Below is a small trained network, with its code and all its weights. Each question gives an input and a target symbol and asks what happens when units are switched off, that is, made to give their printed mean instead of their output.

import numpy as np


def w(rows, s, z=0):
    codes = np.array(rows[::2]) - 128.0
    scale = np.full(codes.shape[1], s)
    scale[-1] = z or s
    return codes * scale


def f(y):
    return y / 2 * (1 + np.tanh(0.7978845608 * (y + 0.044715 * y**3)))


def softmax(a):
    e = np.exp(a - a.max(-1, keepdims=True))
    return e / e.sum(-1, keepdims=True)


def log_softmax(a):
    a = a - a.max(-1, keepdims=True)
    return a - np.log(np.exp(a).sum(-1, keepdims=True))


def net(x, mask):
    ids = ['αεζηλμπσφψω'.index(c) for c in x.split()]
    T = len(ids)
    res = E[ids] + P[:T]
    r = res
    for j in range(3):
        rows = slice(3 * j, 3 * j + 3)
        q, k, v = (r @ M[0][rows].T for M in (Q, K, V))
        z = softmax(np.where(np.tri(T) > 0, q @ k.T / 3**0.5, -1e9)) @ v
        o = O[0][rows]
        res = res + np.where(mask[j], z, o[:, -1]) @ o[:, :-1]
    y = f(res @ A[0][:, :-1].T + A[0][:, -1])
    res = res + np.where(mask[3:7], y, B[0][:, -1]) @ B[0][:, :-1]
    return log_softmax(res[-1] @ U[:, :-1].T + U[:, -1])


Q, K, V, O, A, B = {}, {}, {}, {}, {}, {}
E = w([
[161,149,154],'α',
[113,112,100],'ε',
[165,164,171],'ζ',
[151,123,93],'η',
[38,139,146],'λ',
[147,140,131],'μ',
[160,123,180],'π',
[156,163,65],'σ',
[93,139,139],'φ',
[192,198,254],'ψ',
[234,94,6],'ω',
],0.0063)
P = w([
[204,26,153],'0',
[215,236,93],'1',
[21,147,80],'2',
[142,88,254],'3',
[254,216,119],'4',
[41,188,96],'5',
],0.0086)
Q[0] = w([
[44,123,118],'H1',
[152,56,166],'H1',
[209,169,162],'H1',
[7,91,166],'H2',
[65,106,198],'H2',
[1,58,150],'H2',
[160,243,155],'H3',
[33,48,133],'H3',
[207,226,104],'H3',
],0.0085)
K[0] = w([
[81,187,123],'H1',
[135,111,203],'H1',
[183,86,113],'H1',
[39,182,102],'H2',
[58,137,85],'H2',
[11,176,131],'H2',
[152,56,87],'H3',
[90,191,98],'H3',
[152,37,150],'H3',
],0.011)
V[0] = w([
[76,169,93],'H1',
[95,190,106],'H1',
[62,168,125],'H1',
[124,52,142],'H2',
[254,95,183],'H2',
[116,52,47],'H2',
[224,136,118],'H3',
[169,202,182],'H3',
[187,196,153],'H3',
],0.0095)
O[0] = w([
[122,191,107,49],'H1',
[109,226,110,74],'H1',
[143,206,138,43],'H1',
[107,53,167,151],'H2',
[116,63,23,235],'H2',
[183,74,240,124],'H2',
[66,22,117,250],'H3',
[13,115,131,145],'H3',
[1,82,134,159],'H3',
],0.0059,0.0021)
A[0] = w([
[153,255,82,250],'N1',
[144,95,176,202],'N2',
[153,78,190,253],'N3',
[92,81,55,205],'N4',
],0.0078,0.005)
B[0] = w([
[151,254,75,254],'N1',
[185,92,164,189],'N2',
[180,82,181,236],'N3',
[76,63,109,213],'N4',
],0.0079,0.0058)
U = w([
[162,9,242,224],'α',
[149,111,241,180],'ε',
[154,125,193,62],'ζ',
[131,102,123,1],'η',
[91,247,175,198],'λ',
[142,91,103,35],'μ',
[42,125,155,149],'π',
[243,201,27,120],'σ',
[233,129,111,54],'φ',
[148,108,118,40],'ψ',
[2,73,30,159],'ω',
],0.0053,0.0033)

Each question gives the input, a string of symbols that net reads in full, and the target symbol t.
The units are the heads (3 rows each of Q, K, V and O) and the neurons (one row each of A and B). Each row of codes is followed by its name. A weight is (code - 128) times the scale printed after its matrix; where a second scale follows, it is the last column's (O, A, B and U).
mask holds one flag per unit, heads first, then neurons. A switched-off unit (its flag False) gives its mean, the last column of its rows in O or B, instead of its output. The means were averaged over made-up inputs and are rounded, as every weight is.
A unit's drop is (log p(t) with every unit on - log p(t) with that unit switched off) / (log p(t) with every unit on - log p(t) with every unit switched off).
unit that matters most: the unit with the biggest drop
which heads matter: for each layer, one digit per head in row order, 1 if its drop is at least 0.15 and else 0, layers parted by /
drop of u: that unit's drop, to one decimal
input λ σ ζ λ π, target σ: unit that matters most : H2
input λ λ ω λ α, target σ: which heads matter : 011
input ω ζ ω ψ σ, target α: which heads matter : 111
input ψ λ φ σ λ, target ω: which heads matter : 011
input σ λ ζ, target λ: which heads matter : 110
input ω π α ζ λ, target α: which heads matter : 111
input π μ λ α ε ε, target λ: which heads matter : 110
input ω ε λ α π, target α: which heads matter : 110
input ζ λ ω λ λ φ, target λ: drop of H3 : 0.1
input ψ π ψ ε φ, target ω: drop of H3 : 0.3
input λ ω α ψ ψ, target σ: drop of H2 : 0.6
input ψ ω ψ, target ω: drop of N3 : 0.1
